Below are the code and all the weights of a small trained network. Each question names an input and a target symbol and asks about switching units off, where a switched-off unit gives its printed mean instead of its output.

import numpy as np


def w(rows, s, z=0):
    codes = np.array(rows[::2]) - 128.0
    scale = np.full(codes.shape[1], s)
    scale[-1] = z or s
    return codes * scale


def f(y):
    return y / 2 * (1 + np.tanh(0.7978845608 * (y + 0.044715 * y**3)))


def softmax(a):
    e = np.exp(a - a.max(-1, keepdims=True))
    return e / e.sum(-1, keepdims=True)


def log_softmax(a):
    a = a - a.max(-1, keepdims=True)
    return a - np.log(np.exp(a).sum(-1, keepdims=True))


def net(x, mask):
    ids = ['αεζθξσφ'.index(c) for c in x.split()]
    T = len(ids)
    res = E[ids] + P[:T]
    u = 0
    for l in range(2):
        r = res
        for j in range(2):
            rows = slice(3 * j, 3 * j + 3)
            q, k, v = (r @ M[l][rows].T for M in (Q, K, V))
            z = softmax(np.where(np.tri(T) > 0, q @ k.T / 3**0.5, -1e9)) @ v
            o = O[l][rows]
            res = res + np.where(mask[u + j], z, o[:, -1]) @ o[:, :-1]
        u += 2
        y = f(res @ A[l][:, :-1].T + A[l][:, -1])
        res = res + np.where(mask[u : u + 4], y, B[l][:, -1]) @ B[l][:, :-1]
        u += 4
    return log_softmax(res[-1] @ U[:, :-1].T + U[:, -1])


Q, K, V, O, A, B = {}, {}, {}, {}, {}, {}
E = w([
[38,90,108,180],'α',
[71,87,69,182],'ε',
[116,85,18,16],'ζ',
[85,81,238,66],'θ',
[47,102,171,252],'ξ',
[202,191,154,182],'σ',
[136,5,152,205],'φ',
],0.013)
P = w([
[114,166,1,100],'0',
[143,123,7,127],'1',
[147,107,46,137],'2',
[152,85,97,137],'3',
[162,73,145,138],'4',
[179,48,184,144],'5',
[181,53,215,136],'6',
[180,47,240,122],'7',
],0.0071)
Q[0] = w([
[160,150,191,86],'0.h0',
[208,230,143,162],'0.h0',
[10,22,134,223],'0.h0',
[150,136,162,117],'0.h1',
[53,144,134,70],'0.h1',
[135,185,162,69],'0.h1',
],0.011)
K[0] = w([
[84,178,196,27],'0.h0',
[98,227,30,68],'0.h0',
[195,199,197,235],'0.h0',
[128,154,99,115],'0.h1',
[100,179,151,197],'0.h1',
[8,203,75,156],'0.h1',
],0.012)
V[0] = w([
[143,157,54,103],'0.h0',
[45,151,112,126],'0.h0',
[80,108,1,46],'0.h0',
[154,21,82,142],'0.h1',
[255,55,228,125],'0.h1',
[68,126,123,25],'0.h1',
],0.0076)
O[0] = w([
[222,187,102,121,141],'0.h0',
[117,78,177,113,144],'0.h0',
[203,130,178,66,224],'0.h0',
[193,1,63,32,254],'0.h1',
[243,160,184,156,25],'0.h1',
[62,70,219,53,170],'0.h1',
],0.0061,0.0047)
A[0] = w([
[83,71,187,110,215],'0.n0',
[150,109,188,38,1],'0.n1',
[82,97,112,177,49],'0.n2',
[57,137,255,164,82],'0.n3',
],0.0097,0.003)
B[0] = w([
[124,79,181,46,255],'0.n0',
[107,104,2,132,231],'0.n1',
[181,16,54,165,179],'0.n2',
[113,92,34,116,179],'0.n3',
],0.0079,0.0067)
Q[1] = w([
[124,207,145,70],'1.h0',
[109,125,107,124],'1.h0',
[93,62,101,170],'1.h0',
[131,99,145,167],'1.h1',
[39,138,252,70],'1.h1',
[143,145,169,193],'1.h1',
],0.011)
K[1] = w([
[117,198,62,73],'1.h0',
[149,76,67,172],'1.h0',
[126,64,136,112],'1.h0',
[114,104,192,164],'1.h1',
[11,143,106,129],'1.h1',
[142,110,75,191],'1.h1',
],0.011)
V[1] = w([
[165,193,188,68],'1.h0',
[91,111,83,71],'1.h0',
[86,209,41,142],'1.h0',
[104,213,175,152],'1.h1',
[81,98,1,168],'1.h1',
[199,166,104,52],'1.h1',
],0.0078)
O[1] = w([
[232,5,213,122,33],'1.h0',
[44,231,151,190,203],'1.h0',
[77,113,190,23,89],'1.h0',
[22,173,3,70,8],'1.h1',
[113,35,138,145,194],'1.h1',
[85,245,78,240,176],'1.h1',
],0.0047,0.016)
A[1] = w([
[254,100,167,14,253],'1.n0',
[62,192,33,102,30],'1.n1',
[158,147,190,67,62],'1.n2',
[120,77,216,67,156],'1.n3',
],0.008,0.0044)
B[1] = w([
[85,127,115,120,252],'1.n0',
[155,152,111,124,246],'1.n1',
[106,84,6,216,105],'1.n2',
[132,150,150,156,203],'1.n3',
],0.02,0.0037)
U = w([
[50,164,214,113,171],'α',
[142,84,90,17,155],'ε',
[121,132,161,145,134],'ζ',
[211,219,224,161,254],'θ',
[54,68,77,145,21],'ξ',
[87,184,114,213,90],'σ',
[254,61,106,161,86],'φ',
],0.0069,0.0091)

Each question gives the input, a string of symbols that net reads in full, and the target symbol t.
The units are the heads (3 rows each of Q, K, V and O) and the neurons (one row each of A and B). Each row of codes is followed by its name. A weight is (code - 128) times the scale printed after its matrix; where a second scale follows, it is the last column's (O, A, B and U).
mask holds one flag per unit, layer by layer, with each layer's heads first. A switched-off unit (its flag False) gives its mean, the last column of its rows in O or B, instead of its output. The means were averaged over made-up inputs and are rounded, as every weight is.
A unit's drop is (log p(t) with every unit on - log p(t) with that unit switched off) / (log p(t) with every unit on - log p(t) with every unit switched off).
The circuit of an input: a set's keep is (log p(t) with only the set's units on - log p(t) with every unit switched off) / (log p(t) with every unit on - log p(t) with every unit switched off). Starting from all 12 units, units are removed one at a time, each time the one whose removal leaves the highest keep (on an exact tie, the one counted first), for as long as the keep stays at least 0.8.
circuit, biggest first: the units of the circuit, biggest drop first
k most important neurons: the k neurons with the biggest drops, biggest first
top k neurons in layer l: the k neurons of layer l with the biggest drops, biggest first
which heads matter: for each layer, one digit per head in row order, 1 if its drop is at least 0.15 and else 0, layers parted by /
input σ ξ ζ ζ ξ ξ, target ξ: circuit, biggest first -> 0.h0; 0.n3; 0.n2
input ξ σ α, target σ: circuit, biggest first -> 0.h1; 0.h0; 0.n0
input ζ ξ ζ, target σ: top neuron in layer 0 -> 0.n2
input σ α σ φ, target φ: which heads matter -> 11 / 10
input σ φ ξ α ξ ε ξ, target ξ: circuit, biggest first -> 0.h0; 0.n3
input α σ σ θ φ φ θ α, target φ: circuit, biggest first -> 1.h0; 0.h1
input α α ζ ε θ α, target θ: top 3 neurons in layer 1 -> 1.n3; 1.n0; 1.n2
input α σ σ α, target σ: 2 most important neurons -> 0.n0; 0.n2
input ζ σ α ε, target σ: which heads matter -> 10 / 01
input θ θ α φ φ ξ, target φ: circuit, biggest first -> 0.h1; 0.h0; 1.h1; 0.n2
input ξ ζ ε θ ε, target θ: 2 most important neurons -> 0.n1; 1.n3
input ξ ε α α θ α, target θ: 3 most important neurons -> 1.n3; 0.n1; 0.n0
input ζ φ ε, target φ: circuit, biggest first -> 0.h1; 1.h1
input ζ σ φ ε, target φ: circuit, biggest first -> 0.h1
input σ σ ζ θ φ σ, target ε: circuit, biggest first -> 1.h0; 1.n0; 0.h0
input ζ φ ζ, target φ: which heads matter -> 11 / 01
input σ ζ σ, target ε: circuit, biggest first -> 1.h0; 0.h0; 1.n0
input σ ζ ζ ζ φ ξ α, target φ: which heads matter -> 11 / 11
input θ φ ζ ζ ζ ξ θ α, target ξ: which heads matter -> 10 / 10
input α φ ζ σ ε σ ξ, target σ: which heads matter -> 10 / 01
